Below is a small trained network, with its code and all its weights. Each question gives an input and a target symbol and asks what happens when units are switched off, that is, made to give their printed mean instead of their output.

import numpy as np


def w(rows, s, z=0):
    codes = np.array(rows[::2]) - 128.0
    scale = np.full(codes.shape[1], s)
    scale[-1] = z or s
    return codes * scale


def norm(h):
    return h / np.sqrt((h * h).mean(-1, keepdims=True) + 1e-5)


def softmax(a):
    e = np.exp(a - a.max(-1, keepdims=True))
    return e / e.sum(-1, keepdims=True)


def log_softmax(a):
    a = a - a.max(-1, keepdims=True)
    return a - np.log(np.exp(a).sum(-1, keepdims=True))


def net(x, mask):
    ids = ['ΛΨαβγδεζθμξπτφ'.index(c) for c in x.split()]
    T = len(ids)
    res = E[ids] + P[:T]
    u = 0
    for l in range(2):
        r = norm(res)
        for j in range(3):
            rows = slice(3 * j, 3 * j + 3)
            q, k, v = (r @ M[l][rows].T for M in (Q, K, V))
            z = softmax(np.where(np.tri(T) > 0, q @ k.T / 3**0.5, -1e9)) @ v
            o = O[l][rows]
            res = res + np.where(mask[u + j], z, o[:, -1]) @ o[:, :-1]
        u += 3
    return log_softmax(norm(res)[-1] @ U[:, :-1].T + U[:, -1])


Q, K, V, O = {}, {}, {}, {}
E = w([
[139,117,120],'Λ',
[146,133,132],'Ψ',
[109,139,140],'α',
[138,117,120],'β',
[138,117,120],'γ',
[126,132,254],'δ',
[240,54,55],'ε',
[144,136,134],'ζ',
[137,117,120],'θ',
[138,117,121],'μ',
[139,117,120],'ξ',
[163,162,24],'π',
[128,114,118],'τ',
[152,178,53],'φ',
],0.013)
P = w([
[200,22,176],'0',
[205,38,158],'1',
[208,52,134],'2',
[204,62,112],'3',
[205,70,100],'4',
[199,72,81],'5',
[204,87,72],'6',
[191,97,68],'7',
[188,106,57],'8',
[186,116,44],'9',
[178,132,31],'10',
[172,147,18],'11',
[168,171,7],'12',
[177,179,4],'13',
],0.0018)
Q[0] = w([
[253,95,134],'0.h0',
[147,123,143],'0.h0',
[131,125,48],'0.h0',
[136,190,103],'0.h1',
[143,144,225],'0.h1',
[138,83,85],'0.h1',
[107,80,132],'0.h2',
[117,160,62],'0.h2',
[195,128,93],'0.h2',
],0.019)
K[0] = w([
[160,62,1],'0.h0',
[131,103,118],'0.h0',
[135,216,80],'0.h0',
[90,130,78],'0.h1',
[104,25,150],'0.h1',
[180,177,108],'0.h1',
[146,171,178],'0.h2',
[170,159,69],'0.h2',
[72,158,59],'0.h2',
],0.016)
V[0] = w([
[32,116,179],'0.h0',
[120,160,104],'0.h0',
[48,151,155],'0.h0',
[189,191,168],'0.h1',
[191,172,111],'0.h1',
[105,116,154],'0.h1',
[64,171,115],'0.h2',
[255,134,186],'0.h2',
[192,247,187],'0.h2',
],0.0085)
O[0] = w([
[250,151,142,2],'0.h0',
[104,178,130,127],'0.h0',
[198,195,147,22],'0.h0',
[193,114,192,151],'0.h1',
[185,195,167,196],'0.h1',
[105,85,113,88],'0.h1',
[121,144,32,76],'0.h2',
[143,173,247,188],'0.h2',
[114,254,148,112],'0.h2',
],0.0073,0.0072)
Q[1] = w([
[29,136,41],'1.h0',
[174,180,132],'1.h0',
[140,159,114],'1.h0',
[166,172,217],'1.h1',
[251,195,88],'1.h1',
[47,152,84],'1.h1',
[153,106,191],'1.h2',
[145,117,139],'1.h2',
[69,121,110],'1.h2',
],0.017)
K[1] = w([
[138,170,14],'1.h0',
[160,144,205],'1.h0',
[154,148,146],'1.h0',
[172,114,208],'1.h1',
[251,158,107],'1.h1',
[61,185,109],'1.h1',
[129,71,140],'1.h2',
[144,106,128],'1.h2',
[73,166,103],'1.h2',
],0.017)
V[1] = w([
[72,128,176],'1.h0',
[248,116,115],'1.h0',
[146,126,128],'1.h0',
[178,221,78],'1.h1',
[161,46,51],'1.h1',
[99,155,43],'1.h1',
[161,130,145],'1.h2',
[155,124,162],'1.h2',
[253,132,78],'1.h2',
],0.0064)
O[1] = w([
[134,131,60,162],'1.h0',
[78,14,194,37],'1.h0',
[116,101,141,114],'1.h0',
[46,8,214,2],'1.h1',
[93,188,208,104],'1.h1',
[220,89,223,113],'1.h1',
[91,159,110,102],'1.h2',
[55,164,115,114],'1.h2',
[108,254,9,4],'1.h2',
],0.0047,0.0044)
U = w([
[110,100,147,125],'Λ',
[118,104,137,105],'Ψ',
[79,148,110,73],'α',
[123,107,137,105],'β',
[91,123,141,101],'γ',
[212,176,177,254],'δ',
[124,111,135,104],'ε',
[126,110,137,94],'ζ',
[106,136,131,103],'θ',
[112,113,4,131],'μ',
[101,237,95,182],'ξ',
[124,110,141,95],'π',
[115,198,224,69],'τ',
[215,34,71,150],'φ',
],0.016,0.0062)

Each question gives the input, a string of symbols that net reads in full, and the target symbol t.
The units are the heads (3 rows each of Q, K, V and O). Each row of codes is followed by its name. A weight is (code - 128) times the scale printed after its matrix; where a second scale follows, it is the last column's (O and U).
mask holds one flag per head, layer by layer. A switched-off head (its flag False) gives its mean, the last column of its rows in O, instead of its output. The means were averaged over made-up inputs and are rounded, as every weight is.
A unit's drop is (log p(t) with every unit on - log p(t) with that unit switched off) / (log p(t) with every unit on - log p(t) with every unit switched off).
The circuit of an input: a set's keep is (log p(t) with only the set's units on - log p(t) with every unit switched off) / (log p(t) with every unit on - log p(t) with every unit switched off). Starting from all 6 units, units are removed one at a time, each time the one whose removal leaves the highest keep (on an exact tie, the one counted first), for as long as the keep stays at least 0.8.
units of the circuit, in order: the units of the circuit, biggest drop first
unit that matters most: the unit with the biggest drop
which heads matter: for each layer, one digit per head in row order, 1 if its drop is at least 0.15 and else 0, layers parted by /
drop when u is switched off: that unit's drop, to one decimal
input ξ φ μ ζ Ψ ζ μ, target δ: which heads matter : 010 / 111
input ε γ ζ Ψ Λ δ Ψ β τ μ φ θ, target ξ: units of the circuit, in order : [1.h1]
input ζ β φ Ψ τ, target τ: units of the circuit, in order : [0.h2; 0.h1]
input π ε Λ γ α ξ Ψ θ θ θ γ ξ φ μ, target ξ: which heads matter : 111 / 110
input τ α τ τ θ β θ γ π ξ α ξ, target μ: which heads matter : 101 / 000
input ε μ τ τ π μ θ α θ ε β φ ζ θ, target δ: which heads matter : 010 / 011
input α ε ζ φ θ, target ξ: units of the circuit, in order : [1.h1; 0.h2]
input ε Λ β Λ Λ δ ζ φ Λ δ β π ζ Λ, target δ: which heads matter : 110 / 011
input Λ φ α Ψ τ Λ ξ ξ ξ ξ μ τ ξ, target φ: which heads matter : 001 / 011
input τ π φ τ Λ φ μ φ ε ζ Ψ τ, target τ: which heads matter : 111 / 111
input Λ ε Ψ δ ξ ζ ε φ Ψ ε δ ξ φ μ, target ξ: units of the circuit, in order : [0.h1; 0.h2]
input ζ ζ γ θ φ τ, target ξ: which heads matter : 000 / 010
input θ α γ δ θ ζ ε α φ β, target ξ: units of the circuit, in order : [0.h1; 0.h2]
input γ ζ θ ξ Λ α α μ, target μ: units of the circuit, in order : [0.h2]
input π ε α Λ, target μ: which heads matter : 101 / 001
input α γ ε ξ β γ θ φ τ, target ξ: which heads matter : 111 / 110
input τ Ψ ε ε μ π ξ θ φ θ ζ ε τ ξ, target φ: which heads matter : 011 / 011
input δ ε θ Ψ β ζ α μ τ Ψ, target φ: which heads matter : 001 / 000
input β ζ α τ β, target φ: units of the circuit, in order : [0.h2; 1.h1]
input Ψ φ β Λ φ θ ζ α ξ α ζ, target μ: unit that matters most : 0.h0
input ξ π θ γ φ θ τ Ψ, target φ: units of the circuit, in order : [1.h2; 0.h2; 1.h1; 0.h0]
input Ψ μ α τ δ α θ α β, target μ: drop when 1.h0 is switched off : 0.0
input θ ξ δ ε δ ξ α δ Ψ μ β τ τ θ, target φ: drop when 1.h0 is switched off : 0.1
input β α γ, target μ: drop when 0.h0 is switched off : 0.4
